Below is a small trained network, with its code and all its weights. Each question gives an input and a class and asks what happens when units are switched off, that is, made to give their printed mean instead of their output.

import numpy as np


def w(rows, s, z=0):
    codes = np.array(rows[::2]) - 128.0
    scale = np.full(codes.shape[1], s)
    scale[-1] = z or s
    return codes * scale


def f(y):
    return np.maximum(y, 0)


def log_softmax(a):
    a = a - a.max(-1, keepdims=True)
    return a - np.log(np.exp(a).sum(-1, keepdims=True))


def net(x, mask):
    res = np.array(x, float).reshape(1, 7) / 4 @ E
    y = f(res @ A[0][:, :-1].T + A[0][:, -1])
    res = res + np.where(mask, y, B[0][:, -1]) @ B[0][:, :-1]
    return log_softmax(res[-1] @ U[:, :-1].T + U[:, -1])


A, B = {}, {}
E = w([
[132,120,138,139],'x0',
[134,125,134,142],'x1',
[113,221,47,133],'x2',
[154,97,166,195],'x3',
[133,126,130,140],'x4',
[253,187,174,35],'x5',
[145,168,123,237],'x6',
],0.0062)
A[0] = w([
[154,58,199,91,134],'n1',
[74,67,68,160,63],'n2',
[214,146,98,131,57],'n3',
[207,177,177,17,43],'n4',
[155,186,101,65,99],'n5',
[178,198,58,167,153],'n6',
[159,203,71,169,188],'n7',
[66,143,52,111,207],'n8',
[147,138,119,94,69],'n9',
[191,108,124,108,91],'n10',
[77,69,89,208,73],'n11',
[96,49,255,125,91],'n12',
[139,193,25,12,223],'n13',
[112,150,150,104,108],'n14',
[250,146,110,131,40],'n15',
[208,219,163,108,71],'n16',
[17,93,80,138,51],'n17',
[140,62,150,144,88],'n18',
[138,79,146,178,140],'n19',
[133,152,105,111,201],'n20',
[177,168,170,77,36],'n21',
[142,148,133,182,250],'n22',
[122,103,122,84,106],'n23',
[121,194,74,104,252],'n24',
[94,43,155,14,119],'n25',
[141,69,69,219,103],'n26',
[49,219,119,149,207],'n27',
[86,91,247,106,156],'n28',
[185,41,124,72,166],'n29',
[150,209,68,106,171],'n30',
[100,102,146,198,195],'n31',
[164,65,106,143,190],'n32',
[127,101,177,217,231],'n33',
[123,94,102,33,145],'n34',
[233,135,115,100,43],'n35',
],0.0094,0.0038)
B[0] = w([
[92,103,145,223,193],'n1',
[179,104,5,53,188],'n2',
[190,184,47,143,161],'n3',
[154,145,62,94,221],'n4',
[119,113,95,239,183],'n5',
[136,106,166,255,199],'n6',
[141,118,171,204,208],'n7',
[156,91,208,98,213],'n8',
[122,96,77,192,143],'n9',
[190,98,81,75,157],'n10',
[183,130,31,71,208],'n11',
[132,126,99,196,201],'n12',
[101,74,236,147,253],'n13',
[99,132,131,62,138],'n14',
[100,165,25,87,180],'n15',
[220,95,40,127,203],'n16',
[168,141,22,74,200],'n17',
[183,144,117,154,160],'n18',
[74,91,128,87,179],'n19',
[146,102,176,111,176],'n20',
[188,121,46,131,174],'n21',
[165,118,185,136,208],'n22',
[65,231,55,183,149],'n23',
[143,89,193,136,222],'n24',
[75,178,114,225,204],'n25',
[84,245,101,96,194],'n26',
[121,89,154,113,212],'n27',
[199,149,161,178,194],'n28',
[108,152,162,186,193],'n29',
[145,75,155,160,205],'n30',
[102,117,139,48,211],'n31',
[56,140,141,86,175],'n32',
[212,130,183,132,230],'n33',
[41,121,125,207,187],'n34',
[191,151,42,90,178],'n35',
],0.0044,0.0068)
U = w([
[145,108,133,126,228],'0',
[158,142,11,98,1],'1',
[107,174,134,173,172],'2',
[129,118,156,170,63],'3',
[144,108,159,120,97],'4',
[136,170,155,107,180],'5',
],0.013,0.0044)

Each question gives the input, the list of numbers given to net, and the class t.
The units are the neurons (one row each of A and B). Each row of codes is followed by its name. A weight is (code - 128) times the scale printed after its matrix; where a second scale follows, it is the last column's (A, B and U).
mask holds one flag per neuron, in row order. A switched-off neuron (its flag False) gives its mean, the last column of its row in B, instead of its output. The means were averaged over made-up inputs and are rounded, as every weight is.
A unit's drop is (log p(t) with every unit on - log p(t) with that unit switched off) / (log p(t) with every unit on - log p(t) with every unit switched off).
The circuit of an input: a set's keep is (log p(t) with only the set's units on - log p(t) with every unit switched off) / (log p(t) with every unit on - log p(t) with every unit switched off). Starting from the 12 units with the biggest drops (on a tie, the unit counted first), units are removed one at a time, each time the one whose removal leaves the highest keep (on an exact tie, the one counted first), for as long as the keep stays at least 0.8.
units of the circuit, in order: the units of the circuit, biggest drop first
unit that matters most: the unit with the biggest drop
top k neurons: the k neurons with the biggest drops, biggest first
drop of u: that unit's drop, to one decimal
input [4,-1,6,-8,8,-4,2], class 4: top neuron : [n8]
input [2,2,1,0,5,8,8], class 1: units of the circuit, in order : [n16; n15]
input [1,6,7,5,4,-7,1], class 1: units of the circuit, in order : [n11; n2]
input [-2,2,-1,-8,-8,7,-8], class 2: units of the circuit, in order : [n25; n34]
input [2,-8,0,-7,1,-7,5], class 1: units of the circuit, in order : [n17; n2]
input [3,-2,4,6,0,7,7], class 1: units of the circuit, in order : [n16; n15]
input [-2,-3,-7,4,8,-8,3], class 1: top 2 neurons : [n11; n2]
input [1,8,4,-2,-1,-7,6], class 1: top 3 neurons : [n11; n2; n17]
input [1,1,6,-7,1,6,4], class 4: top 2 neurons : [n13; n24]
input [3,-7,0,-7,5,5,-8], class 2: top 2 neurons : [n25; n34]
input [-6,-7,4,-5,5,-2,-7], class 2: drop of n16 : 0.1
input [-4,-4,-7,8,8,-8,-6], class 1: drop of n11 : 0.4
input [5,-1,-8,4,-5,7,-8], class 2: drop of n29 : 0.2
input [-3,1,-2,1,-4,7,-2], class 1: unit that matters most : n4
